[128 = 0]

[134 121  86 142 119 112 106 126 139 161  80 117  79 157 110 134 108 127
 147  46 150 125  91 140 171 107 128  96] => M
[139 106 122 138 131  79  97 135 124 137 101 106  85 150 172 112 138 155
 116  36 115 131  97 141 180  85 142  86] => G
[126 119  86 132 143 101 103 127 161 169 105 119 115 167 120 129 118 146
 121  74 166 122 104 140 151 106 118 108] => M
[131 120 111 133 132 108 111 100 127 153  97 121 113 141 179 116 116 174
 120  49 133 120 107 143 159  95 134  79] => G
[134 118  95 142 123 102  97 123 138 153  76 124  86 151 112 121 114 128
 130  57 123 120  96 133 166 115 137  91] => M
[121 114 113 135 122  88  91 164 109 150  61  95  78 158 163 116 100 116
 122  24  69 107  86 121 184  61 134  73] => G
[130 110 107 136 112 122 102 106 132 148  88 111  96 146 154 111 113 161
 109  55 107 107  98 147 179  93 137  70] => G
[ 99 117 117 136 163 111 107 118 148 159 110 106 112 166 203 113 132 178
  88  75 144 107 109 158 159  92 140  90] => G
[125 110 127 151 136  59 103 123 126 137  97 113  93 154 174 101 129 165
 107  45 122 123  90 141 173  86 133  79] => G
[126 115 120 123 158 103 110 113 117 148 120 121 100 157 187 101 130 161
 106  71 150 114 116 146 162  95 124  91] => G
[136 119  95 129 139 108 110  99 155 148 109 130 106 139 163 125 138 176
 106  83 164 125 121 157 154 114 137  86] => G
[109 118  92 136 136  89  85 159 134 161  67 106  85 168 121 120 113  99
 106  60 129 107  97 141 161 100 134  90] => M
[124 118  98 142 137  96 110 125 159 173  91 108 104 178 117 131 125 147
 144  49 162 119  94 131 161 103 129 100] => M
[126 117 107 136 130  78  97 144 121 154  72  96  78 167 160 119 113 124
 121  27  90 118  95 138 181  78 134  88] => G
[136 110 105 128 133 107  99 131 126 139  94 112  95 154 154 121 124 127
 120  55 125 111 102 146 171 105 135  87] => G
[132 119  98 138 143  86 101 127 147 159 105 131 104 160 122 121 123 137
 111  80 180 121  98 145 154 122 126  89] => M
[139 115 115 138 131 101 100 132 129 141  89 112 110 153 175 114 119 154
  98  45 108 100 103 135 177  79 130  81] => G
[125 118 112 139 126 117  97 154 113 151  72  94  78 164 145 109 118 120
 118  26 103 108  93 134 189  67 134  80] => G
[141 124 108 141 128  93 100 111 117 157  75 106  80 163 144 118 111 145
 130  20 107 122  86 131 174  85 127  75] => G
[141 118  76 131 141 108  91 112 110 160  78 111  98 174 111 126 118 139
 133  57 137 109 100 149 164  93 112  85] => M
[105 108  80 137 164  82  94 130 137 169  77 112 100 184 168 126 126 162
  79  51 162  99  94 141 178  99 131  60] => M
[131 127 111 126 139  80 108 118 106 138  99 100  88 158 130 115 107 118
 143  60  87 143 107 147 144  96 130 110] => G
[135 119  96 134 122  95 105 121 152 162  98 129  91 150 139 129 114 145
 121  31 153 131 108 165 162 111 132  88] => M
[133 115 107 133 108  94 106 131 128 135  85 104  90 147 184 110  99 147
 115  27  79 116  90 129 173  81 130  78] => G
[ 95 125 104 127 129 126 105 153 134 156  72 107 128 162 129 130 114 115
  87 109 116  82 101 115 150 105 124  96] => M
[126 120  91 141 137  96  95 138 130 154  95 111 113 172 113 130 122 150
 117  60 143 118  98 144 170 104 128  85] => M
[141 110 117 136 102  88  92 159 114 141  81 122  91 148 170 121 124 129
 109  40 101 113  95 132 188  88 119  70] => G
[122 117 109 130 124  95 111 113 135 158 104 119  87 148 174 119 115 170
 100  38 142 125 110 150 163  97 132  73] => G
[130 124 112 129 170  95 113  99 151 158  96 102  98 166 193 109 128 193
 127  38 120 122 113 156 178  81 135  98] => G
[156 114 107 132 110  95 120  98 148 148 113 134 102 138 182 124 122 191
 116  32 160 128 104 115 177 102 123  79] => G
[141 121 109 135 134  93 109 119 114 142  92 109  95 160 135 118 122 156
 124  47 127 119  93 134 169  89 125  76] => G
[125 120 108 118 107 100 100 119 114 144  80  93  93 158 185 110 104 148
 103  39  81 111 116 143 171  76 133  78] => G
[122 125 107 133 110  85 105 128 150 157  97 113  96 159 140 106  92 142
 121  50 114 121  94 152 158  93 128 101] => G
[139 115 111 132 122  90 108 156 100 124  92 104 107 148 152 122 116 146
 143  39  90 128  91 128 171  77 127  71] => G
[140 113 108 135 116  87  99 155 102 139  93 103  95 148 168 133 100 116
 128  30  96 121  93 111 177  93 127  76] => G
[123 116  97 125 141 102 105 102 147 151 101 113 101 149 193 120 127 184
  97  47 123 117 114 153 182  95 142  71] => G
[119 112 113 146 140  61  92 150 132 163  78 108  84 171 131 117 119 132
 112  59 127 109  87 136 157 102 135  84] => M
[141 109 102 139 135  96  96  99 148 173 102 103  75 157 184 132 123 152
 114  31 172 131 110 139 170  77 135  84] => G
[114 119 118 118 128 136 116 117 131 139 117  98 114 150 188 107 119 166
  93  63 106 104 131 138 165  83 122  85] => G
[ 91 122  90 129 167 125  88 149 116 150  86 103 121 177 121 126 122 112
  93 121 137  86 115 140 154 105 127  94] => M
[138 112 114 133 130  94 111 137 124 140 104 122 103 152 195 104 124 146
 116  45 128 121  98 142 169  74 135  89] => G
[123 116  90 130 145 133  95 137 119 163  82 112  92 161 110 124 131 124
  73  94 157 110 133 152 156 108 132  75] => M
[130 117  85 130 140  75  94 130 121 173  98 126  81 170 124 122 117 113
 117  69 177 128 107 161 158 106 124  84] => M
[ 86 100 126 129 135 153 105 139 136 158  90  97 137 154 194 109 134 154
  82  90 109  69 101 118 181  72 134  87] => G
[130 118  95 139 150  84 100 133 117 160  84 111  91 182 126 131 115 139
 119  43 172 119  94 126 157 107 129  71] => M
[127 111 110 129 132  77 101 132 148 138  95  98  97 142 141 127 131 146
 132  29 115 124 108 141 179  98 135 100] => G
[119 116 122 137 133  89 104 102 119 157  82  99  80 163 160 106 108 149
 104  43 123 123 105 128 164  86 131  75] => G
[135 120 101 130 126  86 112 116 113 154 101 105  97 157 161 119  96 152
 126  24 120 136  93 132 163  89 128  76] => G
[126 113 110 117 112 139 108 129 127 142 118 121 105 135 153 118 120 151
  95  76 131 113 118 139 169 110 129  74] => G
[128 110 121 135 120 102 107 129 111 140  89  88  96 157 141 113 120 154
 109  27  84 120  94 129 172  83 129  73] => G

[131 135 132 124 137 127 131 117 134 131 136 125 137 119 131 122 125 134
 129 135 130 136 127 129 112 130 123 129] => pz
[134 118 129 129 125 123 132 123 133 132 139 109 140 124 123 136 123 129
 130 143 134 124 117 132 110 120 124 117] => pz
[130 151 126 127 133 122 126 139 127 113 135 124 136 130 116 129 131 136
 124 133 121 127 135 140 131 130 134 142] => ff
[131 125 132 126 134 130 131 117 129 137 129 129 131 122 139 122 126 131
 131 134 132 137 122 122 114 129 120 120] => pz
[132 141 124 130 127 121 128 139 127 116 136 116 139 129 114 134 125 130
 134 136 125 122 129 138 128 125 136 136] => ff
[132  87 121 139 102 120 131 135 128 135 134  91 134 134 110 158 115 115
 124 142 140 105 105 126 122 109 132  99] => pz
[130 108 129 130 130 131 130 108 134 149 131 125 129 120 141 125 123 129
 129 131 134 136 115 118 108 119 117 112] => pz
[130 123 131 128 133 131 129 115 134 137 130 127 130 122 138 119 126 129
 132 130 132 136 121 123 115 127 121 120] => pz
[130 149 128 126 132 122 130 136 127 115 137 122 138 128 119 127 129 135
 129 133 123 128 135 137 129 129 134 144] => ff
[134 122 133 127 130 125 130 116 137 136 137 119 139 119 133 127 122 132
 130 141 134 135 117 129 106 122 121 114] => pz
[131 115 132 125 130 132 128 115 134 141 128 127 129 121 138 127 125 128
 129 131 132 134 120 122 113 126 120 115] => pz
[131 148 125 130 129 118 128 139 127 112 139 116 138 128 114 132 128 133
 129 137 124 125 134 142 128 125 136 142] => ff
[131 136 132 129 137 124 128 117 137 132 138 124 140 117 134 121 129 137
 131 138 134 139 121 132 108 128 121 130] => pz
